Below is a small trained network, with its code and all its weights. Each question gives an input and a target symbol and asks what happens when units are switched off, that is, made to give their printed mean instead of their output.

import numpy as np


def w(rows, s, z=0):
    codes = np.array(rows[::2]) - 128.0
    scale = np.full(codes.shape[1], s)
    scale[-1] = z or s
    return codes * scale


def f(y):
    return y / 2 * (1 + np.tanh(0.7978845608 * (y + 0.044715 * y**3)))


def softmax(a):
    e = np.exp(a - a.max(-1, keepdims=True))
    return e / e.sum(-1, keepdims=True)


def log_softmax(a):
    a = a - a.max(-1, keepdims=True)
    return a - np.log(np.exp(a).sum(-1, keepdims=True))


def net(x, mask):
    ids = ['αβγζηθλμπστφψ'.index(c) for c in x.split()]
    T = len(ids)
    res = E[ids] + P[:T]
    u = 0
    for l in range(2):
        r = res
        for j in range(2):
            rows = slice(3 * j, 3 * j + 3)
            q, k, v = (r @ M[l][rows].T for M in (Q, K, V))
            z = softmax(np.where(np.tri(T) > 0, q @ k.T / 3**0.5, -1e9)) @ v
            o = O[l][rows]
            res = res + np.where(mask[u + j], z, o[:, -1]) @ o[:, :-1]
        u += 2
        y = f(res @ A[l][:, :-1].T + A[l][:, -1])
        res = res + np.where(mask[u : u + 8], y, B[l][:, -1]) @ B[l][:, :-1]
        u += 8
    return log_softmax(res[-1] @ U[:, :-1].T + U[:, -1])


Q, K, V, O, A, B = {}, {}, {}, {}, {}, {}
E = w([
[116,170,169,64,140,89,76,93,75,182],'α',
[105,162,163,80,99,40,98,92,208,128],'β',
[174,132,124,80,97,95,20,119,159,103],'γ',
[176,88,103,96,110,152,56,166,69,175],'ζ',
[98,134,170,155,2,129,146,147,217,208],'η',
[96,148,196,114,34,141,63,104,138,166],'θ',
[59,117,119,54,149,96,146,88,193,58],'λ',
[59,111,139,95,111,153,162,111,123,163],'μ',
[111,38,99,114,56,169,92,136,198,92],'π',
[141,178,171,74,160,247,133,184,115,34],'σ',
[149,132,137,99,91,87,129,190,139,193],'τ',
[161,122,66,138,57,120,128,112,234,169],'φ',
[143,136,90,122,96,165,52,12,191,132],'ψ',
],0.016)
P = w([
[116,151,116,235,139,45,170,151,63,31],'0',
[51,123,97,202,135,84,109,164,94,72],'1',
[170,58,181,139,159,88,178,108,126,108],'2',
[67,107,105,150,160,121,69,154,126,117],'3',
[170,64,210,118,154,127,178,134,182,166],'4',
[172,137,118,86,31,110,180,114,115,114],'5',
[51,159,61,90,94,151,105,179,134,151],'6',
[194,85,168,55,101,143,174,114,161,146],'7',
[69,153,84,69,108,172,96,182,162,165],'8',
[192,98,164,29,83,155,176,114,173,154],'9',
[70,164,78,46,98,187,92,191,175,182],'10',
[202,102,173,5,75,183,174,115,179,164],'11',
[81,177,80,16,115,200,93,204,178,187],'12',
[170,124,157,13,93,185,147,130,193,156],'13',
],0.011)
Q[0] = w([
[170,122,151,150,148,119,153,108,119,127],'L0H1',
[97,118,118,220,166,99,128,128,111,123],'L0H1',
[116,165,93,132,127,129,113,144,124,130],'L0H1',
[191,95,160,76,127,134,157,89,142,132],'L0H2',
[140,111,128,251,194,76,135,113,101,97],'L0H2',
[104,164,72,113,117,114,104,139,120,119],'L0H2',
],0.026)
K[0] = w([
[98,119,125,211,150,111,105,133,139,126],'L0H1',
[145,131,123,218,131,90,151,117,79,82],'L0H1',
[160,95,135,96,64,121,168,90,125,118],'L0H1',
[84,142,137,128,189,182,80,184,184,178],'L0H2',
[117,135,130,248,144,93,136,130,88,79],'L0H2',
[195,130,174,89,72,158,195,112,116,104],'L0H2',
],0.014)
V[0] = w([
[63,204,204,157,111,132,121,39,153,137],'L0H1',
[112,114,98,151,142,1,65,61,124,130],'L0H1',
[152,151,192,171,56,112,21,159,147,144],'L0H1',
[63,96,197,96,156,58,127,189,3,155],'L0H2',
[40,70,132,175,96,119,189,207,159,211],'L0H2',
[187,223,144,138,150,52,223,156,149,149],'L0H2',
],0.008)
O[0] = w([
[63,114,162,128,156,168,87,79,157,137,117],'L0H1',
[161,178,123,119,150,157,114,122,173,126,7],'L0H1',
[118,113,145,145,124,145,10,155,129,150,225],'L0H1',
[90,109,101,39,62,168,116,162,110,180,1],'L0H2',
[51,149,88,157,214,124,103,193,147,143,212],'L0H2',
[166,75,179,94,180,145,135,133,167,161,9],'L0H2',
],0.012,0.0049)
A[0] = w([
[103,84,119,125,82,119,93,170,185,154,102],'L0N1',
[111,163,42,199,104,96,133,63,125,186,76],'L0N2',
[119,80,71,138,127,7,95,46,160,225,48],'L0N3',
[105,132,22,129,81,82,146,84,156,229,65],'L0N4',
[91,122,64,6,92,138,154,137,136,124,135],'L0N5',
[185,113,209,254,118,123,187,65,31,77,124],'L0N6',
[123,74,117,169,74,9,133,98,138,218,78],'L0N7',
[155,105,90,147,161,132,131,90,50,198,254],'L0N8',
],0.0059,0.0054)
B[0] = w([
[169,142,95,112,104,105,134,133,139,135,254],'L0N1',
[108,156,184,165,83,101,131,139,74,146,178],'L0N2',
[135,85,243,99,161,255,82,127,101,120,157],'L0N3',
[148,138,150,194,142,159,129,104,149,167,176],'L0N4',
[172,146,105,129,132,143,145,77,103,162,236],'L0N5',
[77,121,93,108,145,200,81,122,137,161,237],'L0N6',
[131,81,178,144,181,116,112,164,78,125,198],'L0N7',
[126,172,51,149,172,90,86,72,159,108,159],'L0N8',
],0.0093,0.0049)
Q[1] = w([
[170,254,160,77,167,184,110,174,118,178],'L1H1',
[114,69,201,175,86,105,163,71,122,222],'L1H1',
[121,98,64,168,37,184,124,139,210,186],'L1H1',
[157,142,133,42,148,136,119,100,50,125],'L1H2',
[131,178,226,141,101,163,179,146,90,182],'L1H2',
[178,38,104,86,58,194,193,155,167,98],'L1H2',
],0.0062)
K[1] = w([
[129,55,164,116,140,148,137,101,109,152],'L1H1',
[131,151,124,105,140,174,117,146,187,144],'L1H1',
[110,161,164,124,143,160,140,182,56,65],'L1H1',
[157,126,126,89,119,121,120,74,120,153],'L1H2',
[115,48,99,112,170,99,86,115,129,133],'L1H2',
[100,120,111,158,132,2,118,84,149,167],'L1H2',
],0.01)
V[1] = w([
[76,167,40,156,115,110,132,47,153,178],'L1H1',
[123,2,143,142,132,6,114,69,109,154],'L1H1',
[114,45,137,131,139,210,140,102,60,108],'L1H1',
[76,142,148,50,177,114,106,106,80,61],'L1H2',
[148,54,29,97,151,149,97,136,193,96],'L1H2',
[161,150,168,135,169,185,119,186,50,119],'L1H2',
],0.0064)
O[1] = w([
[141,185,85,70,137,187,146,108,143,127,180],'L1H1',
[148,163,86,108,95,70,90,84,182,207,2],'L1H1',
[91,55,122,205,126,67,114,107,144,136,126],'L1H1',
[135,147,106,49,81,147,162,80,147,114,153],'L1H2',
[145,46,3,96,126,132,128,122,149,31,189],'L1H2',
[179,68,186,84,108,114,148,87,27,203,171],'L1H2',
],0.006,0.0038)
A[1] = w([
[166,119,137,142,107,46,110,153,159,201,150],'L1N1',
[166,53,163,20,135,194,140,108,176,219,76],'L1N2',
[197,132,83,68,2,130,134,60,106,166,42],'L1N3',
[149,76,118,213,152,134,104,75,132,168,156],'L1N4',
[139,144,72,106,153,226,108,204,147,60,3],'L1N5',
[76,124,67,80,54,156,124,144,90,233,130],'L1N6',
[65,121,213,134,78,121,201,98,139,170,150],'L1N7',
[123,103,61,97,135,34,83,10,118,176,41],'L1N8',
],0.0075,0.0033)
B[1] = w([
[155,72,147,64,147,126,101,143,89,101,177],'L1N1',
[79,167,174,141,130,14,155,94,103,59,230],'L1N2',
[138,234,153,159,143,169,119,236,140,132,236],'L1N3',
[140,183,99,164,177,135,125,132,106,108,201],'L1N4',
[115,90,198,113,132,106,155,99,74,168,235],'L1N5',
[159,152,87,161,164,123,122,57,52,169,254],'L1N6',
[86,110,132,112,141,187,118,183,195,168,172],'L1N7',
[117,254,162,115,98,176,180,165,132,99,181],'L1N8',
],0.0095,0.0073)
U = w([
[108,202,158,146,130,115,162,135,96,148,47],'α',
[122,129,196,107,75,43,119,73,163,133,169],'β',
[179,150,112,66,80,165,68,197,138,53,124],'γ',
[175,157,22,120,152,201,126,195,71,121,53],'ζ',
[60,137,119,145,163,152,108,230,139,189,85],'η',
[85,128,114,110,29,146,36,60,101,203,102],'θ',
[120,160,55,56,103,158,218,159,203,121,253],'λ',
[82,144,31,151,133,160,200,69,119,228,159],'μ',
[54,141,25,215,65,33,127,168,94,35,168],'π',
[121,102,171,95,152,223,182,157,1,57,117],'σ',
[192,105,113,104,143,11,155,104,76,194,192],'τ',
[204,136,139,250,227,108,188,123,127,115,128],'φ',
[131,157,115,186,118,201,99,36,113,83,59],'ψ',
],0.0048,0.0063)

Each question gives the input, a string of symbols that net reads in full, and the target symbol t.
The units are the heads (3 rows each of Q, K, V and O) and the neurons (one row each of A and B). Each row of codes is followed by its name. A weight is (code - 128) times the scale printed after its matrix; where a second scale follows, it is the last column's (O, A, B and U).
mask holds one flag per unit, layer by layer, with each layer's heads first. A switched-off unit (its flag False) gives its mean, the last column of its rows in O or B, instead of its output. The means were averaged over made-up inputs and are rounded, as every weight is.
A unit's drop is (log p(t) with every unit on - log p(t) with that unit switched off) / (log p(t) with every unit on - log p(t) with every unit switched off).
The circuit of an input: a set's keep is (log p(t) with only the set's units on - log p(t) with every unit switched off) / (log p(t) with every unit on - log p(t) with every unit switched off). Starting from the 12 units with the biggest drops (on a tie, the unit counted first), units are removed one at a time, each time the one whose removal leaves the highest keep (on an exact tie, the one counted first), for as long as the keep stays at least 0.8.
units of the circuit, in order: the units of the circuit, biggest drop first
most important unit: the unit with the biggest drop
k most important neurons: the k neurons with the biggest drops, biggest first
top k neurons in layer l: the k neurons of layer l with the biggest drops, biggest first
which heads matter: for each layer, one digit per head in row order, 1 if its drop is at least 0.15 and else 0, layers parted by /
input η π η α π, target α: which heads matter -> 01 / 00
input γ β π π σ σ π π π σ π, target σ: units of the circuit, in order -> L1H1; L0H2
input π π ζ τ ζ λ, target ζ: 2 most important neurons -> L1N3; L0N5
input π θ η τ π α θ, target α: top 3 neurons in layer 1 -> L1N3; L1N2; L1N6
input π φ λ α φ π, target φ: units of the circuit, in order -> L0H2
input η θ φ π σ α, target α: units of the circuit, in order -> L1N3; L1N8; L1H1
input η λ μ σ α γ π σ σ σ γ τ, target γ: which heads matter -> 11 / 00
input β σ η ψ π β ζ α τ π σ π, target σ: units of the circuit, in order -> L1H1; L0H1
input τ ζ η θ α, target θ: which heads matter -> 11 / 00
input σ ψ π π α, target α: units of the circuit, in order -> L1N8; L1H2; L0H2
input λ θ μ β π, target β: 2 most important neurons -> L1N2; L1N5
input μ ζ α η, target α: top 2 neurons in layer 0 -> L0N5; L0N1
input β τ λ η μ τ θ ζ μ θ φ η α, target η: units of the circuit, in order -> L0H2; L0H1
input λ ζ φ σ ζ α λ β σ φ, target σ: 2 most important neurons -> L0N7; L0N3
input π π σ η γ, target γ: top 4 neurons in layer 1 -> L1N1; L1N8; L1N5; L1N6
input τ σ σ φ η, target φ: which heads matter -> 01 / 10
input α η π η η σ π σ π σ, target π: units of the circuit, in order -> L0H2; L1H1
input π π β π π π π η, target π: which heads matter -> 01 / 01
input π τ ψ π η ψ σ σ σ π φ τ σ η, target σ: units of the circuit, in order -> L0N7; L1H1
input α α π π τ θ γ, target θ: which heads matter -> 10 / 00
input π φ ζ η, target ζ: which heads matter -> 11 / 00
input η π η, target π: which heads matter -> 01 / 01
input π φ γ ζ γ π λ λ π, target λ: most important unit -> L0H1
input λ π π η π η φ η σ α γ σ π λ, target π: most important unit -> L0H2
input τ τ φ, target τ: 2 most important neurons -> L1N2; L1N5
input θ λ π θ π θ μ, target θ: which heads matter -> 10 / 00
input α π η θ α θ ψ, target θ: most important unit -> L0H1
